Below is a small trained network, with its code and all its weights. Each question gives an input and a target symbol and asks what happens when units are switched off, that is, made to give their printed mean instead of their output.

import numpy as np


def w(rows, s, z=0):
    codes = np.array(rows[::2]) - 128.0
    scale = np.full(codes.shape[1], s)
    scale[-1] = z or s
    return codes * scale


def norm(h):
    return h / np.sqrt((h * h).mean(-1, keepdims=True) + 1e-5)


def f(y):
    return y / 2 * (1 + np.tanh(0.7978845608 * (y + 0.044715 * y**3)))


def softmax(a):
    e = np.exp(a - a.max(-1, keepdims=True))
    return e / e.sum(-1, keepdims=True)


def log_softmax(a):
    a = a - a.max(-1, keepdims=True)
    return a - np.log(np.exp(a).sum(-1, keepdims=True))


def net(x, mask):
    ids = ['βγδεζθξπτω'.index(c) for c in x.split()]
    T = len(ids)
    res = E[ids] + P[:T]
    u = 0
    for l in range(2):
        q, k, v = (norm(res) @ M[l].T for M in (Q, K, V))
        z = softmax(np.where(np.tri(T) > 0, q @ k.T / 3**0.5, -1e9)) @ v
        res = res + np.where(mask[u], z, O[l][:, -1]) @ O[l][:, :-1]
        u += 1
        y = f(norm(res) @ A[l][:, :-1].T + A[l][:, -1])
        res = res + np.where(mask[u : u + 4], y, B[l][:, -1]) @ B[l][:, :-1]
        u += 4
    return log_softmax(norm(res)[-1] @ U[:, :-1].T + U[:, -1])


Q, K, V, O, A, B = {}, {}, {}, {}, {}, {}
E = w([
[74,163,131,111,161],'β',
[102,107,139,45,96],'γ',
[74,155,127,136,147],'δ',
[113,106,145,76,122],'ε',
[96,190,140,145,144],'ζ',
[120,133,142,130,134],'θ',
[105,74,142,8,119],'ξ',
[100,137,149,128,160],'π',
[124,201,152,112,141],'τ',
[125,172,133,98,111],'ω',
],0.015)
P = w([
[199,111,127,175,98],'0',
[139,78,37,86,244],'1',
[119,126,154,95,176],'2',
[167,70,78,98,229],'3',
[98,143,176,93,174],'4',
[130,108,71,144,254],'5',
[97,147,186,85,164],'6',
[169,74,95,131,193],'7',
],0.0077)
Q[0] = w([
[173,96,8,151,141],'L0H1',
[150,109,111,155,103],'L0H1',
[96,127,120,140,109],'L0H1',
],0.011)
K[0] = w([
[70,138,136,35,254],'L0H1',
[107,155,97,90,126],'L0H1',
[143,86,121,248,183],'L0H1',
],0.0075)
V[0] = w([
[75,121,85,98,2],'L0H1',
[204,87,151,239,56],'L0H1',
[168,10,99,247,77],'L0H1',
],0.0063)
O[0] = w([
[2,126,48,130,35,50],'L0H1',
[126,140,195,38,140,48],'L0H1',
[120,101,213,131,59,1],'L0H1',
],0.0094,0.0056)
A[0] = w([
[114,125,112,168,150,86],'L0N1',
[185,85,63,42,80,219],'L0N2',
[254,114,178,141,163,253],'L0N3',
[120,218,54,171,166,157],'L0N4',
],0.0056,0.0018)
B[0] = w([
[155,188,165,128,124,140],'L0N1',
[137,153,178,213,193,157],'L0N2',
[90,138,146,133,145,221],'L0N3',
[148,1,164,47,131,254],'L0N4',
],0.0097,0.0044)
Q[1] = w([
[87,172,235,155,71],'L1H1',
[46,69,195,53,149],'L1H1',
[3,148,254,37,196],'L1H1',
],0.0074)
K[1] = w([
[143,95,188,79,100],'L1H1',
[133,107,132,253,54],'L1H1',
[109,138,155,167,41],'L1H1',
],0.011)
V[1] = w([
[254,254,6,137,176],'L1H1',
[133,67,17,185,224],'L1H1',
[238,12,106,66,43],'L1H1',
],0.0053)
O[1] = w([
[48,240,126,171,73,233],'L1H1',
[161,121,140,255,128,254],'L1H1',
[240,223,93,20,136,94],'L1H1',
],0.0095,0.0036)
A[1] = w([
[79,185,168,178,177,2],'L1N1',
[173,238,1,204,141,35],'L1N2',
[166,121,180,55,232,251],'L1N3',
[121,187,208,161,212,144],'L1N4',
],0.0086,0.0018)
B[1] = w([
[226,104,66,1,51,180],'L1N1',
[81,165,118,48,201,254],'L1N2',
[148,178,98,239,46,229],'L1N3',
[127,107,113,160,78,233],'L1N4',
],0.0077,0.0075)
U = w([
[54,31,177,148,155,99],'β',
[102,121,53,201,15,53],'γ',
[217,46,87,37,121,157],'δ',
[23,173,123,73,131,226],'ε',
[179,110,203,66,197,251],'ζ',
[176,192,230,200,152,147],'θ',
[120,1,5,97,107,80],'ξ',
[196,17,101,207,139,156],'π',
[199,178,32,111,97,31],'τ',
[159,198,55,85,238,94],'ω',
],0.0078,0.0016)

Each question gives the input, a string of symbols that net reads in full, and the target symbol t.
The units are the heads (3 rows each of Q, K, V and O) and the neurons (one row each of A and B). Each row of codes is followed by its name. A weight is (code - 128) times the scale printed after its matrix; where a second scale follows, it is the last column's (O, A, B and U).
mask holds one flag per unit, layer by layer, with each layer's heads first. A switched-off unit (its flag False) gives its mean, the last column of its rows in O or B, instead of its output. The means were averaged over made-up inputs and are rounded, as every weight is.
A unit's drop is (log p(t) with every unit on - log p(t) with that unit switched off) / (log p(t) with every unit on - log p(t) with every unit switched off).
The circuit of an input: a set's keep is (log p(t) with only the set's units on - log p(t) with every unit switched off) / (log p(t) with every unit on - log p(t) with every unit switched off). Starting from all 10 units, units are removed one at a time, each time the one whose removal leaves the highest keep (on an exact tie, the one counted first), for as long as the keep stays at least 0.8.
units of the circuit, in order: the units of the circuit, biggest drop first
unit that matters most: the unit with the biggest drop
top k neurons: the k neurons with the biggest drops, biggest first
top k neurons in layer l: the k neurons of layer l with the biggest drops, biggest first
input ζ ω ω β ω, target γ: unit that matters most	L1N2
input ζ ζ π τ τ ω π, target γ: units of the circuit, in order	(L1N1 L1H1)
input ξ ζ ω ζ ω ω δ, target π: units of the circuit, in order	(L0N4 L0N2 L1H1 L0H1)
input ε γ ω, target δ: units of the circuit, in order	(L0H1 L1H1)
input π ε β δ ω, target θ: units of the circuit, in order	(L0H1 L1N3)
input ε ξ ε, target δ: units of the circuit, in order	(L0H1 L1H1)
input ξ γ θ β ε, target π: units of the circuit, in order	(L1H1 L0H1)
input ω ω π δ ω β ξ, target ε: top 2 neurons	(L0N4 L0N3)
input τ ζ τ π ω, target τ: top 2 neurons in layer 1	(L1N1 L1N4)
input ξ ζ π ω ω ω ω, target π: units of the circuit, in order	(L0N2 L0N4 L0H1 L1H1)
input δ ω β β ζ ζ ε, target β: units of the circuit, in order	(L0H1 L1H1 L0N4)
input ω ζ τ ζ τ, target ε: top 2 neurons	(L0N2 L0N4)
input ω π ξ δ ξ, target ε: units of the circuit, in order	(L0H1 L0N4)
input ξ β ω, target π: unit that matters most	L0N4
input τ ζ ζ, target τ: units of the circuit, in order	(L1N1 L1H1 L0N4)
input ω π β, target ε: top 3 neurons	(L0N2 L0N4 L0N3)
input ξ ω ω ω γ π ω ε, target ω: top 2 neurons in layer 1	(L1N2 L1N3)
input ω γ θ, target ε: top 3 neurons	(L0N4 L0N2 L0N3)
input π τ ξ, target θ: top 2 neurons	(L1N3 L0N4)
input ζ ζ ζ δ δ ζ ξ, target γ: top 2 neurons	(L0N4 L1N3)
